Below are the code and all the weights of a small trained network. Each question names an input and a target symbol and asks about switching units off, where a switched-off unit gives its printed mean instead of its output.

import numpy as np


def w(rows, s, z=0):
    codes = np.array(rows[::2]) - 128.0
    scale = np.full(codes.shape[1], s)
    scale[-1] = z or s
    return codes * scale


def f(y):
    return y / 2 * (1 + np.tanh(0.7978845608 * (y + 0.044715 * y**3)))


def softmax(a):
    e = np.exp(a - a.max(-1, keepdims=True))
    return e / e.sum(-1, keepdims=True)


def log_softmax(a):
    a = a - a.max(-1, keepdims=True)
    return a - np.log(np.exp(a).sum(-1, keepdims=True))


def net(x, mask):
    ids = ['αγδεζηθλμξπστφψω'.index(c) for c in x.split()]
    T = len(ids)
    res = E[ids] + P[:T]
    u = 0
    for l in range(2):
        q, k, v = (res @ M[l].T for M in (Q, K, V))
        z = softmax(np.where(np.tri(T) > 0, q @ k.T / 2**0.5, -1e9)) @ v
        res = res + np.where(mask[u], z, O[l][:, -1]) @ O[l][:, :-1]
        u += 1
        y = f(res @ A[l][:, :-1].T + A[l][:, -1])
        res = res + np.where(mask[u : u + 8], y, B[l][:, -1]) @ B[l][:, :-1]
        u += 8
    return log_softmax(res[-1] @ U[:, :-1].T + U[:, -1])


Q, K, V, O, A, B = {}, {}, {}, {}, {}, {}
E = w([
[86,80,218,114],'α',
[250,84,115,162],'γ',
[174,169,99,138],'δ',
[172,192,52,148],'ε',
[45,101,140,170],'ζ',
[108,155,105,146],'η',
[120,156,94,113],'θ',
[178,104,173,109],'λ',
[66,148,91,139],'μ',
[133,148,155,99],'ξ',
[203,192,89,74],'π',
[157,66,103,140],'σ',
[229,52,208,121],'τ',
[38,115,129,120],'φ',
[153,84,71,225],'ψ',
[95,156,66,182],'ω',
],0.014)
P = w([
[110,119,114,109],'0',
[171,176,245,234],'1',
[166,80,114,111],'2',
[113,161,111,90],'3',
[169,179,203,220],'4',
[164,83,119,114],'5',
],0.012)
Q[0] = w([
[204,50,161,153],'L0H1',
[34,4,175,229],'L0H1',
],0.0036)
K[0] = w([
[111,109,164,162],'L0H1',
[150,140,254,250],'L0H1',
],0.0075)
V[0] = w([
[96,17,63,3],'L0H1',
[121,209,201,152],'L0H1',
],0.003)
O[0] = w([
[122,155,145,92,4],'L0H1',
[140,4,180,141,172],'L0H1',
],0.015,0.0019)
A[0] = w([
[91,171,171,146,173],'L0N1',
[69,125,197,18,44],'L0N2',
[82,98,179,101,214],'L0N3',
[128,218,106,113,128],'L0N4',
[160,92,108,40,138],'L0N5',
[7,130,153,83,104],'L0N6',
[131,107,153,138,255],'L0N7',
[51,117,47,123,167],'L0N8',
],0.014,0.0035)
B[0] = w([
[150,56,163,250,175],'L0N1',
[80,184,238,139,149],'L0N2',
[97,192,51,197,192],'L0N3',
[154,22,122,123,183],'L0N4',
[118,69,243,2,204],'L0N5',
[101,106,193,247,161],'L0N6',
[84,238,103,78,255],'L0N7',
[25,47,23,107,181],'L0N8',
],0.0077,0.0046)
Q[1] = w([
[120,220,2,45],'L1H1',
[210,96,89,100],'L1H1',
],0.0069)
K[1] = w([
[160,191,69,150],'L1H1',
[255,73,96,164],'L1H1',
],0.0085)
V[1] = w([
[105,193,124,152],'L1H1',
[56,233,104,1],'L1H1',
],0.0031)
O[1] = w([
[138,54,2,232,113],'L1H1',
[150,103,113,104,8],'L1H1',
],0.0088,0.0016)
A[1] = w([
[144,98,69,55,121],'L1N1',
[174,64,92,133,165],'L1N2',
[124,66,175,80,78],'L1N3',
[134,232,246,165,116],'L1N4',
[72,123,73,213,202],'L1N5',
[120,232,127,56,254],'L1N6',
[59,84,148,55,176],'L1N7',
[206,178,177,114,154],'L1N8',
],0.012,0.0057)
B[1] = w([
[135,241,51,131,178],'L1N1',
[148,113,122,193,166],'L1N2',
[1,150,73,94,163],'L1N3',
[178,84,65,135,240],'L1N4',
[175,141,162,28,248],'L1N5',
[143,208,177,234,175],'L1N6',
[14,66,123,204,193],'L1N7',
[84,133,168,46,206],'L1N8',
],0.0086,0.011)
U = w([
[173,70,170,160,254],'α',
[167,223,185,93,160],'γ',
[118,178,108,158,161],'δ',
[133,180,71,136,99],'ε',
[127,150,162,17,73],'ζ',
[116,90,121,76,109],'η',
[75,69,110,185,114],'θ',
[93,172,201,186,136],'λ',
[97,8,152,117,57],'μ',
[83,79,187,248,145],'ξ',
[94,209,119,106,69],'π',
[87,151,97,207,119],'σ',
[85,153,184,138,131],'τ',
[84,95,199,104,78],'φ',
[135,158,78,45,64],'ψ',
[103,105,72,91,96],'ω',
],0.011,0.0073)

Each question gives the input, a string of symbols that net reads in full, and the target symbol t.
The units are the heads (2 rows each of Q, K, V and O) and the neurons (one row each of A and B). Each row of codes is followed by its name. A weight is (code - 128) times the scale printed after its matrix; where a second scale follows, it is the last column's (O, A, B and U).
mask holds one flag per unit, layer by layer, with each layer's heads first. A switched-off unit (its flag False) gives its mean, the last column of its rows in O or B, instead of its output. The means were averaged over made-up inputs and are rounded, as every weight is.
A unit's drop is (log p(t) with every unit on - log p(t) with that unit switched off) / (log p(t) with every unit on - log p(t) with every unit switched off).
The circuit of an input: a set's keep is (log p(t) with only the set's units on - log p(t) with every unit switched off) / (log p(t) with every unit on - log p(t) with every unit switched off). Starting from the 12 units with the biggest drops (on a tie, the unit counted first), units are removed one at a time, each time the one whose removal leaves the highest keep (on an exact tie, the one counted first), for as long as the keep stays at least 0.8.
units of the circuit, in order: the units of the circuit, biggest drop first
most important unit: the unit with the biggest drop
k most important neurons: the k neurons with the biggest drops, biggest first
top k neurons in layer l: the k neurons of layer l with the biggest drops, biggest first
drop of u: that unit's drop, to one decimal
input μ γ τ τ π, target α: units of the circuit, in order => (L0N4 L1N1 L1N3)
input ε μ φ, target μ: units of the circuit, in order => (L0N8 L1N7 L1N6)
input σ ω θ α ψ, target α: units of the circuit, in order => (L1N3 L1N5 L0H1)
input ω τ τ ω φ φ, target μ: top 4 neurons in layer 1 => (L1N5 L1N1 L1N7 L1N6)
input σ ε π, target π: 4 most important neurons => (L1N1 L0N5 L1N3 L1N6)
input ζ γ σ, target θ: top 3 neurons in layer 1 => (L1N5 L1N7 L1N3)
input φ ξ η ζ, target ζ: 2 most important neurons => (L1N5 L0N3)
input τ ζ σ, target θ: 4 most important neurons => (L1N7 L1N5 L0N5 L1N3)
input λ φ ζ η γ α, target ξ: most important unit => L0N2
input α ε ζ α ξ, target α: units of the circuit, in order => (L0N1 L1N3 L1N4)
input ζ δ γ, target ζ: 2 most important neurons => (L0N5 L1N8)
input γ γ ψ ψ, target ψ: 3 most important neurons => (L1N5 L0N8 L0N5)
input σ γ ξ, target λ: 3 most important neurons => (L1N6 L1N5 L1N7)
input σ δ ω τ φ, target α: top 2 neurons in layer 0 => (L0N1 L0N8)
input μ ω ω θ ψ α, target ξ: units of the circuit, in order => (L1N5)
input α α δ θ, target θ: top 2 neurons in layer 1 => (L1N7 L1N8)
input τ σ ψ η α, target α: 2 most important neurons => (L1N4 L0N1)
input σ σ σ ζ, target ζ: 2 most important neurons => (L1N5 L0N5)
input α θ σ α, target α: top 2 neurons in layer 0 => (L0N6 L0N3)
input δ δ μ θ, target θ: most important neuron => (L1N7)
input ε ζ δ, target γ: top 3 neurons in layer 0 => (L0N8 L0N1 L0N4)
input ε δ μ λ ψ, target α: 2 most important neurons => (L1N1 L1N3)
input μ θ δ ω, target ω: drop of L1N1 => 0.1
input ζ σ ζ π, target π: drop of L0N8 => 0.2
